Below is a small trained network, with its code and all its weights. Each question gives an input and a class and asks what happens when units are switched off, that is, made to give their printed mean instead of their output.

import numpy as np


def w(rows, s, z=0):
    codes = np.array(rows[::2]) - 128.0
    scale = np.full(codes.shape[1], s)
    scale[-1] = z or s
    return codes * scale


def norm(h):
    return h / np.sqrt((h * h).mean(-1, keepdims=True) + 1e-5)


def f(y):
    return np.maximum(y, 0)


def log_softmax(a):
    a = a - a.max(-1, keepdims=True)
    return a - np.log(np.exp(a).sum(-1, keepdims=True))


def net(x, mask):
    res = np.array(x, float).reshape(1, 6) / 4 @ E
    u = 0
    for l in range(2):
        y = f(norm(res) @ A[l][:, :-1].T + A[l][:, -1])
        res = res + np.where(mask[u : u + 11], y, B[l][:, -1]) @ B[l][:, :-1]
        u += 11
    return log_softmax(norm(res)[-1] @ U[:, :-1].T + U[:, -1])


A, B = {}, {}
E = w([
[130,125,129,124,123,125],'x0',
[72,102,197,56,225,91],'x1',
[130,131,130,125,122,124],'x2',
[135,127,130,121,118,123],'x3',
[127,129,233,213,90,148],'x4',
[137,166,153,20,96,255],'x5',
],0.0069)
A[0] = w([
[136,115,139,129,174,127,79],'L0N0',
[169,161,27,165,91,157,17],'L0N1',
[81,139,129,101,120,160,75],'L0N2',
[105,115,82,156,126,47,89],'L0N3',
[133,175,57,95,146,101,12],'L0N4',
[171,118,90,80,149,185,80],'L0N5',
[99,194,79,77,120,111,2],'L0N6',
[84,128,5,93,119,101,66],'L0N7',
[156,134,84,72,107,191,127],'L0N8',
[108,95,171,149,90,139,61],'L0N9',
[120,117,157,49,175,70,94],'L0N10',
],0.013,0.0044)
B[0] = w([
[94,120,139,119,72,132,149],'L0N0',
[1,83,73,99,38,85,234],'L0N1',
[128,187,81,134,138,134,166],'L0N2',
[184,243,102,98,135,94,222],'L0N3',
[141,4,119,128,162,130,187],'L0N4',
[160,183,157,108,136,143,215],'L0N5',
[149,67,161,154,163,195,175],'L0N6',
[207,52,203,143,172,152,242],'L0N7',
[125,206,113,150,162,105,254],'L0N8',
[164,150,180,170,122,162,163],'L0N9',
[40,100,80,150,100,125,225],'L0N10',
],0.0086,0.0074)
A[1] = w([
[94,172,145,159,99,119,71],'L1N0',
[184,146,217,199,120,138,2],'L1N1',
[117,102,129,144,130,42,120],'L1N2',
[116,134,221,208,63,145,154],'L1N3',
[20,83,153,116,124,68,82],'L1N4',
[31,110,146,139,203,186,116],'L1N5',
[163,106,54,96,187,122,153],'L1N6',
[101,254,118,109,112,208,79],'L1N7',
[52,82,122,89,72,127,83],'L1N8',
[202,171,75,145,119,4,115],'L1N9',
[199,94,64,191,9,160,141],'L1N10',
],0.009,0.004)
B[1] = w([
[206,90,79,89,152,70,178],'L1N0',
[151,15,122,85,109,155,180],'L1N1',
[153,215,140,112,39,148,201],'L1N2',
[122,52,92,80,181,153,241],'L1N3',
[93,152,57,107,97,174,201],'L1N4',
[136,152,84,149,34,93,212],'L1N5',
[134,49,254,217,83,177,222],'L1N6',
[203,173,144,203,167,22,247],'L1N7',
[68,188,41,102,59,64,189],'L1N8',
[191,236,181,115,193,200,250],'L1N9',
[9,117,136,77,166,122,254],'L1N10',
],0.0079,0.0056)
U = w([
[193,214,150,153,147,140,253],'0',
[56,126,70,121,78,137,120],'1',
[163,1,157,134,153,195,11],'2',
],0.021,0.00071)

Each question gives the input, the list of numbers given to net, and the class t.
The units are the neurons (one row each of A and B). Each row of codes is followed by its name. A weight is (code - 128) times the scale printed after its matrix; where a second scale follows, it is the last column's (A, B and U).
mask holds one flag per neuron, layer by layer. A switched-off neuron (its flag False) gives its mean, the last column of its row in B, instead of its output. The means were averaged over made-up inputs and are rounded, as every weight is.
A unit's drop is (log p(t) with every unit on - log p(t) with that unit switched off) / (log p(t) with every unit on - log p(t) with every unit switched off).
The circuit of an input: a set's keep is (log p(t) with only the set's units on - log p(t) with every unit switched off) / (log p(t) with every unit on - log p(t) with every unit switched off). Starting from the 12 units with the biggest drops (on a tie, the unit counted first), units are removed one at a time, each time the one whose removal leaves the highest keep (on an exact tie, the one counted first), for as long as the keep stays at least 0.8.
units of the circuit, in order: the units of the circuit, biggest drop first
unit that matters most: the unit with the biggest drop
k most important neurons: the k neurons with the biggest drops, biggest first
top k neurons in layer l: the k neurons of layer l with the biggest drops, biggest first
drop when u is switched off: that unit's drop, to one decimal
input [-4,5,2,-8,7,-5], class 2: 2 most important neurons => [L0N1 L0N8]
input [0,-3,8,-8,-4,-3], class 2: 3 most important neurons => [L0N7 L0N4 L0N10]
input [8,-4,-3,4,-7,-8], class 0: 2 most important neurons => [L0N3 L1N9]
input [-2,-6,6,4,-8,-6], class 2: unit that matters most => L0N7
input [3,7,-5,3,-3,-7], class 0: 2 most important neurons => [L0N3 L0N1]
input [-7,-8,-7,-7,-7,8], class 0: 2 most important neurons => [L0N8 L0N5]
input [4,-6,7,5,-8,-8], class 0: 3 most important neurons => [L0N3 L1N9 L1N2]
input [-8,-8,4,1,6,-5], class 1: 2 most important neurons => [L0N7 L1N10]
input [0,-7,4,7,-7,-7], class 0: 3 most important neurons => [L0N3 L1N9 L0N10]
input [0,5,3,0,6,1], class 2: 3 most important neurons => [L0N1 L0N9 L1N3]
input [-8,-8,-7,-3,7,-6], class 1: 3 most important neurons => [L0N7 L1N10 L0N8]
input [-5,-7,-8,-3,2,5], class 1: 4 most important neurons => [L0N1 L0N3 L1N9 L1N10]
input [-1,-4,-5,-4,6,4], class 2: 2 most important neurons => [L0N3 L1N3]
input [-5,0,-2,3,-4,-5], class 0: units of the circuit, in order => [L1N9]
input [2,5,-3,0,-6,8], class 0: top 2 neurons in layer 0 => [L0N1 L0N8]
input [2,-6,-6,6,2,-4], class 1: top 2 neurons in layer 0 => [L0N1 L0N8]
input [1,-8,4,8,0,4], class 1: 2 most important neurons => [L0N1 L0N3]
input [1,2,-1,0,7,5], class 2: drop when L1N1 is switched off => 0.2
input [-8,0,7,6,-3,-5], class 0: drop when L0N3 is switched off => 2.1
input [-5,-2,0,-4,-4,-6], class 0: unit that matters most => L0N3
input [1,-3,-1,8,-3,-4], class 0: drop when L1N9 is switched off => 1.0
